Each row was made from one small tree. Brackets hold a mark, then the marks that hang from it, in the order of their numbers. Every link used is in the known rows. Write each row's tree.
Each row is shifted at random along 7 fixed directions that mean nothing.
Known rows
(Z574 (Z702 (Z861 Z197 (Z820 (Z304 (Z727 Z978)) Z424)))): [-150   44  -13  304 -111   54  103   52  230 -160   19  109  -74   12
 -255  -97  193  -40 -123 -165 -191  250 -211  -93  -17  -79 -164 -158
  -40   57 -115 -170 -180 -118  246  -22  134  -51 -119  -78  -46  102
   -5 -103   -8   26    3  189  191  -16  -79 -243  168]
(Z322 (Z702 (Z545 (Z304 Z586)))): [ 169   42   67 -278 -199  155    4 -211 -182   76   56 -371  140  196
  150  178  -43 -147  336  -30   83 -504  628 -251 -176  400 -203  -71
 -109  -40 -206 -100 -379  379 -147  -45  -65   33  239  196  -79  -74
  106  -31 -107 -191 -439   -7  228 -132  -95  277   23]
(Z197 (Z574 (Z702 (Z545 (Z304 Z727)) (Z861 (Z820 Z586))))): [ -60   86   98 -128  -37  152   63   -7  -69   -9  109 -128   -3   75
 -130  -70  123 -162  100  -58  107  -86  122 -213   39  219  -80 -308
 -166   52 -184 -180 -120   80   52 -112   87  147   78   36  -35  -90
  159  -12 -161 -112 -123  -41  262   39   65  -84   86]
(Z934 (Z197 Z574) Z820): [   3   53  -98  133  124  -45  -67  -35   87  124 -120  104  -30   44
   50   63  -29  318 -236  154  -37  175 -424  112   96 -321  144  104
  135   17  105  341  134  -27   -9  190  -83  -12  -48  108   87  -26
 -156   69  -67  -53   81 -252 -156   57   59  -44  -33]
(Z586 (Z545 Z304) Z820): [ -22   21   71  -50   63  -48   15  -30  -15   -9  -17  -49   43    5
   -2   39  -58  127  -45   94    4  -54  145  -77   13   19  -36  -51
   11    2   35  -47 -200  -27  -45  -27  -65  131   66   95  -24  -19
  -13   13   57   85  -23  -86   -7  -68 -101    7  -11]
(Z304 (Z586 Z727 Z978)): [-307   68  185  186  137  -91   54  -13  131  -58   81  249   -2   72
 -242   -9  163   62 -105  103 -174  200  -86  -95   68  -33  -23 -122
 -127  207   69  -64 -274  -37   42 -130    6  197  -21   98  -72   -1
  -46 -110   21  160 -143 -131  116  179   27 -107 -152]
(Z727 (Z424 (Z304 (Z586 Z820))) (Z978 (Z322 Z574))): [ -22  -57  -76 -100  -36  -49  -63  -25 -112  115  121   47   42  159
  198    1   61 -286  200  -76  -88  -84  143  320   -6  110   86   43
 -116  151   68    0  229   46  -75  -49   52 -195 -101  -90  -50  -69
    6 -128    9  -74 -170  316  -55  271  102  224  -77]
(Z304 (Z586 Z727 Z820 Z978)): [-140  -68  233 -126  217  -28   75 -106  -54 -143  162   83  138  -93
 -164   42  -52  -83   27   84   32 -203  199 -134  -58  310  -82 -111
 -171   20    3 -329 -358  -51 -193 -196  -51  367  169  168 -145  -15
   81  -59   38  251  -33 -344   44  119   -6   47 -243]
(Z304 (Z586 Z545 (Z978 (Z322 Z702)))): [  18 -104   77 -161   24  -71   82   58  -38 -109  256  158  112   22
  -31  124 -131 -211  255   42  -58 -223  185  142  -15  153 -132  148
 -147   63   75 -486  -17  -74 -218 -149   85  -44  -23 -128 -120   30
  119  -97  231   -1   10  136 -156   -6  -48  206 -136]
(Z702 (Z574 Z978) Z861): [ 154   58    0 -149  -83  111  -93 -202  -96   84 -291 -319   16 -136
   96  -14  -10  178  -32  -32  222 -163  399 -283 -142  151   47   84
  174 -210 -142  331 -173  257   53  119 -199  161  232  243  120    9
  -45   94 -286   39 -115 -346  182 -177   99   66   -9]
(Z861 Z574 (Z727 Z978)): [-185  116   49  -16 -167  205  -15  115 -143   44   30 -231   70  -15
  146 -295  251 -281  103  -32   32   73 -138  -99 -176  133   72 -299
  -88  182  -49   -7   31  193  196 -103  -38  112  -67  -34   39  -86
   20 -146  153  -68 -321  160  337  273   34  -88  320]
(Z820 (Z424 Z304) Z586 (Z934 (Z197 (Z574 Z978)))): [  23  -38  -32  -92   88   30  -15   -4   19 -122  309   79    4   -6
  -68  -28 -169 -141   77   -2  -98 -120  -52  240   18  -28  -93  171
  -97   33   17 -458  203  -58 -154  -73   95  -91  -36  -58  -94   47
  172   23 -201 -114  267  101 -282  115 -100  110  -76]
(Z197 (Z574 (Z702 Z322 Z861) Z978)): [ -80   84  -96   25   99 -186  -41  -20  154  157 -136  183  -28  182
  -45   64  100  277 -156  145 -143  196 -144  137  156 -320  151   49
  -26  174   42  406  140   64  114  162   59  -16 -113  -41   92  -72
 -126  -83 -153  -83 -143  100  -18  196  305   56    8]
(Z934 Z424 (Z574 Z978) (Z820 (Z586 Z545))): [  31    7  -11   40  -22  106  -30 -170 -115   61   63  -66 -128   75
   42  -34  -38   11 -212   55  111  -89   16 -215   39   46  -13 -253
  -40  -36  -85  -13  -67  150  -34  -44  -98  118  142  131  -20 -119
   51   89 -249  -16   -9 -142   64  -29  -64  -48  -55]
(Z545 (Z304 Z586) Z574): [  16  161  -27  -99 -169  135  -26 -163  -34  167  -16 -128  120  198
  149  119   94   -9  142  -53  -39  -70  306  -89  -39  111  -50   43
   12   45  -38  -93 -252  189    9   48  -40  -76   77  215  -15  -49
    5   44  -57  -30 -348 -300  122  -53   71  127  -31]
(Z978 (Z322 (Z702 Z574 Z861))): [  32  -75  209   24  177 -173   74   70  -45  -70 -178 -316   -8  110
 -126  115  -42   -5   37  392  144 -266   83 -333  -11  103 -100 -415
 -176   83 -154  574 -311  236 -191  -81    4  490   88   60   31 -191
  -74   -6    4 -138  -91  278  178   -8 -128  -15  273]
(Z586 Z727 Z820 Z978): [  95  -91  102 -181   99    9    5  -67 -146  -80  -24 -139  128 -173
   35    2 -150   11   70   33  186 -256  354 -141 -113  276  -61  -18
   62 -170  -37 -110 -254  -23 -150  -52 -137  262  199  159  -51   27
   51  118  139  203   73 -417  -11  -54  -43   59  -44]
(Z978 (Z322 (Z574 (Z702 Z545)))): [ 123    1  -71 -112  -17 -124  -65   10  -95  157 -172 -200   16  164
  216   77   -4  100   52  151   12 -140  123   70    3  -88   92  -36
   -8   55   -2  403  110  263  -28   97  -34  -24  -20  -60   66  -79
  -87  -50  -58 -186 -187  267    1   36   63  189  173]
(Z197 (Z574 (Z702 Z861) Z978)): [  66   32 -167 -153  111 -151 -115  182    7   70  -42  240   -7 -178
  132  -57  -66  203  -54   39   16  202 -230  421  153 -297  316  447
  186  -33  207    5  658 -139   51  148    0 -216 -174 -211  140   93
  -31   19  -74  -26  258   64 -376  107  163  118  -40]
(Z934 (Z574 (Z978 Z322)) (Z820 (Z586 Z424 Z727))): [  80    0 -193  -64 -108   94  -86 -259 -107  222  109   27   54  249
  199  101   21  -39    0 -163  -31  -75  231  131   31   39  -32   -9
  -36   44  -83 -106   12  114  -27   90   36 -217    0   74  -46  -94
   43   80  -64  -30 -198 -387  -35   75  328  207  -75]
(Z574 (Z702 Z322 Z545 (Z861 Z197 Z727))): [ -38  120    4   -4 -163  135  -31   19  -85   86  -91 -147  -48  -43
   14 -141  207   60   32 -125   71   98   59 -206  -50   73   58 -168
   37   15 -151  196   52  172  232   38   35   -2  -23  -32  102  -40
   21   -5  -30 -168 -242   47  372  -28  197  -89  222]
(Z702 Z322 (Z545 (Z304 (Z586 Z424 Z820)) Z574)): [  40   40   77   53  -28   18    5   49  -57   54 -133  -46 -161   13
  -86  -51   58   61   -2   11  205  123  261 -273  197  123   52 -232
  124 -113  -14  222 -119 -147   55  -40  -15   93  119  133   17  -50
   29  277   -3   -7  131 -184  175 -216  -23 -267  -58]
(Z978 (Z322 (Z702 (Z861 Z574)))): [  70   -9  -32    6  -50   88  -49   -3   35  -19 -148  -98   41 -210
   70   -4   24   -2   21  -95   69   81  -59  -60 -160  -13    9  232
  165 -136    3   49   29   -6   55   94  -62  -81   -3   17   74  112
  -93    7  157  107   54 -152   -8 -181   24  -20   16]
(Z545 (Z304 (Z586 (Z727 Z424) (Z978 Z322))) (Z574 Z702)): [ 153  -16  -69  137 -151 -157   62  122   42  106 -145  116  -71  271
   67  149    6   26   52   36   61   77  166  -32  268  -34  -50 -166
   92  -46    2  183  -73  -77   18   48   64 -124  -51  -53  -25  -67
  -30  261  168  -31   73  -81  -87  -30  -42 -106  127]
(Z702 (Z322 Z574) Z545 (Z861 (Z727 Z424))): [ -39  -23   34 -117   75   99  -48 -278   26   91 -162 -231   92  -96
  -64   42   43   64    9  -86   17 -129  181 -149 -253  103   64  125
  -73  -42  -99  403 -219  117   38  133  -59  126  204  183   68   27
 -100 -164 -147    3 -264 -116  255  -58  231   98 -247]
(Z424 (Z304 (Z586 (Z727 (Z978 Z322)) Z820))): [  72  -78  -64  133   26 -308   42  -64  123   86  -98  136   -1  364
   20  282  -86   88   43  142 -201  -72  197  180  110 -147 -140  -54
  -32  124   31  409 -221   27 -152   64   82  -69  -95   18  -61  -80
 -131    1   87   49 -144  150  -89   49   39  174   58]
(Z424 (Z304 (Z586 Z545 (Z978 (Z322 Z702))))): [-101  -28  191   54    6 -180   21  115  -66  -38   33   73 -169  159
   33   27   37    3   55  211   -1  -66  -13  -14  159   83   25 -264
  -93  145   59  118   15  112 -117 -205  -37  144  -12  -79  -89 -125
   -2  -93  -85    5  -39  340  -10  176 -164   -8  -35]
(Z586 Z424 Z545 Z978): [-128  -39  134   81  169 -257   69   97   44  -43   85  142  -33  203
 -126   55  -94  117  -56  358 -119  -77  -26   22  129 -132  -72 -211
 -188  239   91   82 -195  -20 -138 -122   28  250  -35  -53  -34 -114
  -11  -88   91   -8  -53  293  -52  122 -136   36   57]
(Z424 (Z304 (Z586 (Z727 Z934) Z978))): [-274   24  182   27  175 -105  -22   75  -74  -57  184  168  -73   21
  -65 -114  105  -80   -1   79  -80   81 -109   79  104   94  131 -172
 -156  207  101  -82  120   22  -43 -238  -16  157  -42  -22  -74  -87
   40 -138 -136  117  -71  187    5  362  -52  -19 -160]
(Z702 (Z545 Z304) Z574 (Z861 Z820)): [ -51   55   91  131   30   90   87 -226  249  -78 -204  -62  -37  -90
 -343   68   18  171 -251  -42  -24   65  134 -399 -116  -69 -194   11
   22 -112 -149  169 -544  -46   98   76  -26  195  160  235   47   40
  -79  -32  -99  199  -41 -231  273 -392   47 -181 -114]
(Z702 Z322 (Z545 (Z304 (Z727 Z934))) (Z574 Z978)): [ -53 -118  102 -145  281 -192  208  105   85 -196   87   81   45  -37
 -335   88 -178 -156   54  180  -35 -167  104   41   48    4  -24  -58
 -279   86   36  -18  -52 -182 -180 -118  222  280   -7 -151  -30  -59
   89  -85   53  -18  137  416  -18   11   11   39  -94]
(Z304 (Z586 Z424 Z727)): [  27  -40  156 -241   99   16  -11  230 -308 -103  224 -111   97 -204
   48 -134  -73 -301  359   66  259 -162  311  -22    1  363   56  -65
  -17  -15   68 -305  166  -60 -179 -244   26  166   31  -29  -10   13
  188  173  181  -47  148  -11  -13   50 -163   44   84]
(Z978 (Z322 Z574 (Z702 Z545 Z861))): [ -76 -128  129 -215  250  -44   69   17   -4 -170  194   22  134 -200
 -171   65 -117 -199  122   59  -19 -206    5  105 -141   89  -19  241
 -249   58   27 -299   62  -73 -203  -98  108  137    2 -132  -39   45
   67 -206  121  -21   62  226 -124  -19   59  192 -209]
(Z545 (Z304 Z586 (Z727 Z424 (Z934 Z197) (Z978 Z322)))): [-136  -33  216  202  -16  -62  243  -48  122  -99   15  -63   64  366
 -287  216   72 -239   50  182  -76 -210   30 -405   33  230 -266 -605
 -380  202 -160  137 -632  182  -98 -166  114  401   82  125 -144 -203
  -25  -84  -31 -191 -297  229  316  232 -226 -120   80]
(Z586 (Z424 (Z304 Z727)) (Z978 Z322)): [  70   43   35   45 -214   53  -40  172 -158   -2 -121  -56 -167  -82
  154 -151  102  -76  189 -103  238  149  333  -93   94  168   55 -108
  282 -102   37   57  109  -33   83  -96  -42  -44  -21   -9   42   35
   38  279  113   90  159 -178   90  -65  -60 -163  129]
(Z702 Z545 (Z861 Z197 Z574 (Z820 (Z586 Z727)))): [ 207 -188  -99   25  127 -231  153   60  124 -101   44   -7   91  121
 -117  222 -373   -7   35  219 -143 -318 -148  186  -86 -235 -309   22
 -161   17  -54  130 -182 -105 -279   89  202   14 -103 -183    7  -32
   12  -49  279  -54   88  382 -160 -261  -93  187  319]
(Z586 Z424 Z545 (Z820 Z934) Z978): [ -61   69  -24  100  -81   52 -115    5 -156  111   81   -1 -145  165
   97 -197  135   95  -41  -65   14  117  115  -33  146   36   20 -276
   40   78  -30  -53   20   13  139  -77  -76  -78   -3   31   -9  -78
   73   96  -58  -54  -93  -90   96   77   23  -81   83]
(Z322 (Z702 (Z861 Z574 (Z727 Z934)))): [ -70   15  -25   49   34   21  -83  116  -85   47  -61 -176  -16  -43
  158 -132  113  -22  -30   29   12   66 -448   61  -94  -66  167 -113
  -38   78  -13  306  260  134   86   25  -54   -5  -90 -114   89  -68
  -91 -157   21  -70 -150  296   39  171  -30  -16  205]
(Z978 (Z322 (Z702 Z545 Z574 (Z861 Z727 (Z820 Z424))))): [  46 -203   28   -6  225 -132  178   22  206 -221   81   54   86  -52
 -318  203 -211 -162   41  117 -126 -206 -109   91 -142 -107 -246   91
 -236   32  -68  -24 -178 -221 -238    9  256  105  -65 -177  -33   22
    9 -167  263   25  150  334  -76 -252   45  101   42]
(Z322 (Z574 (Z702 Z545 (Z861 Z197)) Z978)): [ 143   -4  -90   79 -186  100   46  276   28 -204  -33  149 -154 -471
 -117 -288  -24  -56  -89 -278  194  299  -25  -54   19 -115    5  329
  287 -325   13 -381  382 -255  262   15   45 -257 -129 -283  127  271
  116  247  177   -3  524   97 -108 -381 -111 -269  159]
(Z322 (Z702 Z545 (Z861 Z574))): [-170  -64  170  138  296 -145   91  180  161 -225   24  128  -79 -219
 -315  -57  -50   20 -174  227  -63  119 -427  -57  -26 -198   10   29
 -131   71   82   62   16 -161  -40  -89   57  240  -69 -138   42   48
  -56 -162  109   81  200  405  -45  -60 -181 -150  -14]
(Z978 (Z322 (Z574 Z702))): [ -25   25  107 -126  -93  179   97 -221   27  -70   38 -228  248   36
  -67   81   83 -255   94  -60  -16 -231  407 -360 -292  257 -304  -93
 -187   21 -183 -314 -576  281  -12  -71    0  188  133  179  -86    7
   29  -82  132   69 -315 -188  263  -47   30   92   80]
(Z727 Z424 Z934 (Z978 Z322)): [ 169 -160 -133  -52   73 -193   63  348   -3 -106  118   21  159  -23
  -18    7 -215 -388  321   97  -84  -64   86  294  -42 -112  -77  162
  -45   76  130  -58  313 -193 -125   -8  209 -173 -253 -319   55   52
   22   23  538 -253  189  725 -212    0 -190  137  336]
(Z702 (Z574 (Z978 Z322)) (Z861 Z727)): [ 231  -60 -130 -250  -51  -96   37    3 -105   86  -78 -190  143  114
  159  160 -174  -83  233  101   81 -323  342  158  -67   13  -56   56
  -53   30  -80  211   46  149 -170   98  128   12  -60 -110   84 -110
   31   28  117 -147 -128   91  -35  -66  234  326  272]
(Z861 (Z197 Z574) (Z727 (Z424 Z304) Z978)): [-152  -17  137  204 -111  157  153  -15  319 -240  -35  105   87 -230
 -301  -87   46 -187  -87 -127  -93  152 -207 -237 -247   -1 -254   79
   13  -75  -32 -179 -419 -170  134  -29  -19  114   39   87  -45  176
  -55  -95  234  242  131  -57  156  -44 -166 -294  -19]
(Z322 (Z574 (Z702 (Z545 (Z304 Z586 (Z727 Z934)))) Z978)): [  91  156 -122  -41 -335   87 -111 -313 -107  331 -303 -256 -104  388
  337   96  245  244  -71 -170   31 -131  250 -154   54  120  144 -213
   27  -54 -174  481 -122  526  213  151 -203 -152  196  182    5 -123
  -93  -62 -636 -152 -561 -107  251  132  133  128  -80]
(Z304 (Z586 Z424 Z545 (Z820 Z934) Z978)): [-137  -15   14  184  181 -180  -78  -46  105   19   51  346 -147   82
  -92   19   -2  318 -230   63 -182  203 -213  185  218 -191   98   54
   28   62  178  -10   39 -215   -9  -22  -69  -70  -15   33  -55   32
  -57  -56 -187  165  120  -93 -198   54   -3  -40 -328]

Which tree is each row?
[  72  -70   47 -376  203   34  -30 -155 -308   69  251 -143   99   75
  240  157 -277   49   16  180  155 -517  -40  128   70  263  124 -133
 -225   -1    3 -333   90   73 -389  -79  -72  243  200   91 -108 -250
  172   22 -286  -87   -4 -254 -265  187  -19  291 -253]
(Z586 (Z545 Z304 Z574) (Z820 (Z934 Z197 Z424)))
[-118   51   46   56   87 -104  115  -38  242 -102  -29  197   85    8
 -174   98   16  111 -240  136 -190   85 -124  -80  -19 -199  -84   74
 -107   65   44 -191 -259   16   36   23   28  144  -39   -1  -34   31
  -67  -98   27  156  -37    4  -63   28  -11  -15  -13]
(Z545 (Z574 Z702 Z978))
[ -10    3   43   38  101  132  -64 -141  -75  -66  225 -253  -42  104
  -77  -57  -21  -64  -72   22  -33 -172   -9 -166  -12  141 -119 -260
 -178   33 -177 -236  -81  208  -51 -123  -12   96  126  126 -119  -43
  133   -5 -428 -166   28   82   17  119 -247  -30   12]
(Z820 Z304 Z424 Z586 (Z934 Z197 (Z574 Z702)))
[ 191  -51 -155  -17   10 -257  -53  298 -101  111 -266 -202   27   49
  428   43 -186  210   45  366   19 -107 -501  381  -11 -314  216  -18
  150   43  174  664  392   96 -143  176  -53  -12 -191 -227  151  -91
 -180  -32  191 -127   35  425 -238   84 -132  153  497]
(Z861 Z197 Z574 Z727)
[-141   11   79   59  134 -179 -114   -9  -55  115   45  -19  -76  181
   55  -16   52  128    3  140 -139   12  -20  124   85  -63  108 -116
  -95  202   68  344   75  118  -26  -51  -42   22  -19   15  -12  -72
  -64 -120 -194  -57 -161  322   -4  268 -101   82  -45]
(Z820 (Z586 Z545 (Z727 (Z424 Z304))))
[-174  -13   58  -65  170    7  105  -58   -8  -41  399  149  168  229
 -160   87   24 -319  125  -24 -171 -108   84   92   59  172 -157 -181
 -375  231  -32 -547 -224 -126 -150 -178  205   52  -33   23 -175 -113
  168  -41  120    7 -157  -44  -28  191   45  100 -102]
(Z545 (Z304 (Z586 (Z727 Z934) (Z820 Z424))) Z574)
[ -93  -50  214   40  216  -46   20  130  -90 -178   86 -114  -20 -169
 -166  -96  -60  -35  -10  124  127  -33 -120 -172   56  177   54 -212
  -61  -24   25  -14   13  -25  -85 -202  -57  301   86   68  -54    9
   45   37 -128  -26  221   84  -10  122 -338 -181  -54]
(Z820 (Z304 (Z586 (Z727 (Z934 Z197)))))
[ -97  -78  151  143   36   57   40  -69   66 -153  104  178 -154 -111
 -188    9    2  -25 -149  -52   51   86  -62 -187   83  136  -49  -87
   12  -89   26 -282 -118 -182  -33 -160  -66   79  129   89 -148   58
   22  -22  -59  194  251 -176  -23 -100 -160 -223 -384]
(Z934 Z424 (Z820 (Z304 (Z586 Z545 (Z978 (Z322 Z702))))))
[ 133  -32 -110   41 -143  -13  133  -63  304 -117 -187  176   14 -168
 -120  114 -146  167 -213 -110  -93   74  -36  -48  -89 -223 -141  324
  151 -237   21 -135 -169 -169  106  176   33 -142    1  -74   10  171
  -61    1  134  209  202  -26  -77 -341    4  -88  -52]
(Z861 Z197 (Z574 (Z702 Z322 (Z545 Z304)) Z978))
[ 180   39 -108 -154 -181  -68   73  177 -108   94 -128  -73  -25  135
  192   76  -51  -26  210   40  132  -64  269  118  164  -13   76  -41
   86  -20   37   63  164   -4  -20   55  110  -80  -80 -157   50  -74
   58  197  110 -171   28   28  -55  -87   95   78  199]
(Z702 (Z545 (Z304 Z727) (Z574 (Z978 Z322))))
[  15  -56  106  -19   23  -55   86  127  118 -146 -117   23   -3 -141
 -154   -7  -47  -12  -25  121   77   15  -69 -128   -8  -52  -41   30
   28  -75   26   40  -50  -69    0  -12  -22  160   34  -61   -2   71
  -35  -15  123   -9  222   91  -28  -78  -67 -129   13]
(Z197 (Z574 (Z978 (Z322 (Z702 Z545)))))
[  95   95 -207  310 -116  124 -159 -213   14  180 -100   70 -295  114
  158    9  137  279 -294 -216  -13  273 -200    4  143 -175  110   35
  262 -152  -57  239  199  104  154  169  -86 -342    1  143   30   37
  -80  233 -460   29   77 -350  -65  -38  -15 -129 -115]
(Z934 Z197 (Z574 Z702) (Z820 (Z424 (Z304 Z727)) Z586))
[ -24  -72  145  169   40    0   80  -29   48 -132  -99 -128  -99   -7
 -137    3  -53 -182 -144  157   92  -60   -7 -380  -62   74 -130 -347
  -64  -19  -75  240 -287  116  -73 -131  -70  336  114  123  -23 -113
  -63   34  -37  117   76  192  145    0 -265 -198   47]
(Z727 (Z934 (Z424 Z304) Z574) (Z978 Z322))
[  94  -36 -102   18  -16  -75 -106  185  -50    1 -185  -20  -70 -233
  287 -112  -35  204 -124  -18   77  148 -510  268   40 -116  276  102
  282 -186  166  179  464 -119   56   80 -140 -158  -79 -136   44  102
 -104  -27  -76  175  297   67 -227   25 -145 -102   75]
(Z861 Z197 (Z574 Z702) (Z820 (Z304 (Z586 Z727))))
[ 184  -42  -54  179 -144  107  -59 -491    9  167  -95 -172 -115  312
   24  222 -139  363 -237  -74   42 -258  315 -336   28   87 -251 -199
   71 -184 -253  263 -582  208  -43  136 -203    8  348  417 -112  -61
  -33  162 -365   20 -139 -622   90 -194  -77  -10 -231]
(Z934 Z197 Z424 (Z820 Z304 (Z586 Z545 Z727 Z978)))
[  30   59 -251  -28 -281  155  -22 -144  158  140  -93   70  201   46
  232   37   76   46  -36 -224 -194   61 -293  263 -218 -186  -21  272
   98   -8   10  -58    6    9  159  275  -25 -325  -97  -31   39   74
 -112 -185  136   35 -231 -191   -3   53  274  130   90]
(Z861 (Z197 (Z574 Z978)) (Z727 Z424) Z820)
[ 124  -99 -134  123   37 -210  141  364  149  -96  127  210    1   82
 -137   73 -201  -73  145  152 -124   39 -364  348   91 -400 -168  166
  -61  108   47   54  260 -258  -97   78  294 -238 -326 -403   83   39
   36   31  484 -274  225  575 -258 -162  -64   41  406]
(Z322 (Z702 Z545 (Z861 (Z197 Z574) Z727)))
[  87  -44   10  -48  177   67  -28   14    6  -97   58   -6   49 -231
  -44   19 -210   52  -49   97  114  -42 -233    3  -33  -52   32  207
  104 -147   86 -138  115 -130 -161   35  -71   91   84  107   28   75
   19  148  -38    1  357 -285 -241  -77 -145  -38 -133]
(Z820 (Z934 (Z197 Z574) Z424))
[  81   22 -126 -123 -121  144  -73 -101   -7  111 -182 -238  208  -40
  292   16  -10   93   -3  -57  -24 -120 -355  110 -256  -35   54   73
  106  -78  -16  212    2  138   20  207 -163  -54   45   83   54   -7
 -129 -165   28   28 -194 -182   25   55  109  108  140]
(Z861 (Z197 Z574) (Z727 Z934) Z820)
